Here is a tiny trained network, its code and every weight. The questions are about switching its units off for an input and a class, where a switched-off unit gives its printed mean instead of its output.

import numpy as np


def w(rows, s, z=0):
    codes = np.array(rows[::2]) - 128.0
    scale = np.full(codes.shape[1], s)
    scale[-1] = z or s
    return codes * scale


def norm(h):
    return h / np.sqrt((h * h).mean(-1, keepdims=True) + 1e-5)


def f(y):
    return y / 2 * (1 + np.tanh(0.7978845608 * (y + 0.044715 * y**3)))


def log_softmax(a):
    a = a - a.max(-1, keepdims=True)
    return a - np.log(np.exp(a).sum(-1, keepdims=True))


def net(x, mask):
    res = np.array(x, float).reshape(1, 2) / 4 @ E
    u = 0
    for l in range(4):
        y = f(norm(res) @ A[l][:, :-1].T + A[l][:, -1])
        res = res + np.where(mask[u : u + 6], y, B[l][:, -1]) @ B[l][:, :-1]
        u += 6
    return log_softmax(norm(res)[-1] @ U[:, :-1].T + U[:, -1])


A, B = {}, {}
E = w([
[163,165,40,72,231],'x0',
[161,12,72,160,148],'x1',
],0.011)
A[0] = w([
[173,131,58,84,100,113],'L0N0',
[133,67,124,186,169,1],'L0N1',
[202,103,202,93,2,103],'L0N2',
[165,155,78,89,126,84],'L0N3',
[102,212,149,94,143,43],'L0N4',
[159,96,165,62,126,95],'L0N5',
],0.0091,0.0024)
B[0] = w([
[35,74,144,128,81,162],'L0N0',
[71,146,109,255,173,170],'L0N1',
[206,121,116,95,128,254],'L0N2',
[176,77,147,110,132,158],'L0N3',
[130,125,194,209,155,195],'L0N4',
[109,137,122,155,124,121],'L0N5',
],0.009,0.0051)
A[1] = w([
[170,16,119,97,135,160],'L1N0',
[84,79,190,122,132,84],'L1N1',
[132,113,254,68,215,94],'L1N2',
[91,209,106,84,105,76],'L1N3',
[162,72,188,190,184,143],'L1N4',
[50,78,181,158,27,3],'L1N5',
],0.0099,0.0037)
B[1] = w([
[57,174,160,226,125,254],'L1N0',
[143,146,112,127,93,137],'L1N1',
[119,82,107,159,155,192],'L1N2',
[73,132,86,253,91,141],'L1N3',
[20,73,142,101,116,211],'L1N4',
[144,141,47,60,49,188],'L1N5',
],0.007,0.0061)
A[2] = w([
[105,239,165,129,138,49],'L2N0',
[161,152,29,67,226,81],'L2N1',
[5,88,182,196,87,91],'L2N2',
[207,253,202,164,103,87],'L2N3',
[190,86,190,154,40,32],'L2N4',
[141,209,55,90,237,250],'L2N5',
],0.0075,0.0024)
B[2] = w([
[44,105,177,214,180,157],'L2N0',
[156,156,1,166,67,173],'L2N1',
[158,170,120,55,160,254],'L2N2',
[56,104,127,138,177,209],'L2N3',
[156,124,103,65,120,189],'L2N4',
[85,188,98,111,17,195],'L2N5',
],0.0097,0.0064)
A[3] = w([
[147,203,48,165,102,5],'L3N0',
[101,120,148,21,234,42],'L3N1',
[164,47,66,228,161,92],'L3N2',
[123,121,246,152,88,122],'L3N3',
[254,127,45,194,177,105],'L3N4',
[125,218,16,146,161,106],'L3N5',
],0.0085,0.003)
B[3] = w([
[179,106,210,92,98,173],'L3N0',
[245,124,166,82,199,194],'L3N1',
[44,203,254,183,132,234],'L3N2',
[131,74,33,169,104,225],'L3N3',
[61,93,148,190,65,157],'L3N4',
[218,55,221,52,65,253],'L3N5',
],0.0079,0.0035)
U = w([
[169,122,119,71,18,207],'0',
[31,143,169,185,195,236],'1',
[247,129,165,45,239,3],'2',
],0.015,0.0026)

Each question gives the input, the list of numbers given to net, and the class t.
The units are the neurons (one row each of A and B). Each row of codes is followed by its name. A weight is (code - 128) times the scale printed after its matrix; where a second scale follows, it is the last column's (A, B and U).
mask holds one flag per neuron, layer by layer. A switched-off neuron (its flag False) gives its mean, the last column of its row in B, instead of its output. The means were averaged over made-up inputs and are rounded, as every weight is.
A unit's drop is (log p(t) with every unit on - log p(t) with that unit switched off) / (log p(t) with every unit on - log p(t) with every unit switched off).
most important unit: the unit with the biggest drop
top k neurons: the k neurons with the biggest drops, biggest first
k most important neurons of layer l: the k neurons of layer l with the biggest drops, biggest first
drop when u is switched off: that unit's drop, to one decimal
input [1,5], class 1: most important unit : L0N1
input [6,-6], class 0: 2 most important neurons of layer 0 : L0N3, L0N1
input [-3,-1], class 2: top 3 neurons : L0N2, L2N5, L0N0
input [2,4], class 1: top 2 neurons : L0N1, L2N4
input [-3,-2], class 2: 2 most important neurons of layer 2 : L2N5, L2N3
input [8,-7], class 0: top 2 neurons : L2N5, L1N0
input [-3,-3], class 2: top 4 neurons : L0N2, L2N5, L1N0, L0N0
input [5,5], class 0: top 3 neurons : L0N4, L3N5, L2N5
input [-3,1], class 2: top 3 neurons : L0N2, L2N2, L0N0
input [2,-3], class 2: top 2 neurons : L0N4, L3N1
input [2,0], class 2: top 2 neurons : L2N2, L3N1
input [1,0], class 2: top 2 neurons : L2N2, L0N3
input [3,6], class 1: drop when L3N3 is switched off : 0.0
input [5,-4], class 0: most important unit : L1N0
input [7,6], class 0: drop when L2N5 is switched off : 0.2
input [-2,1], class 2: drop when L2N2 is switched off : 0.5
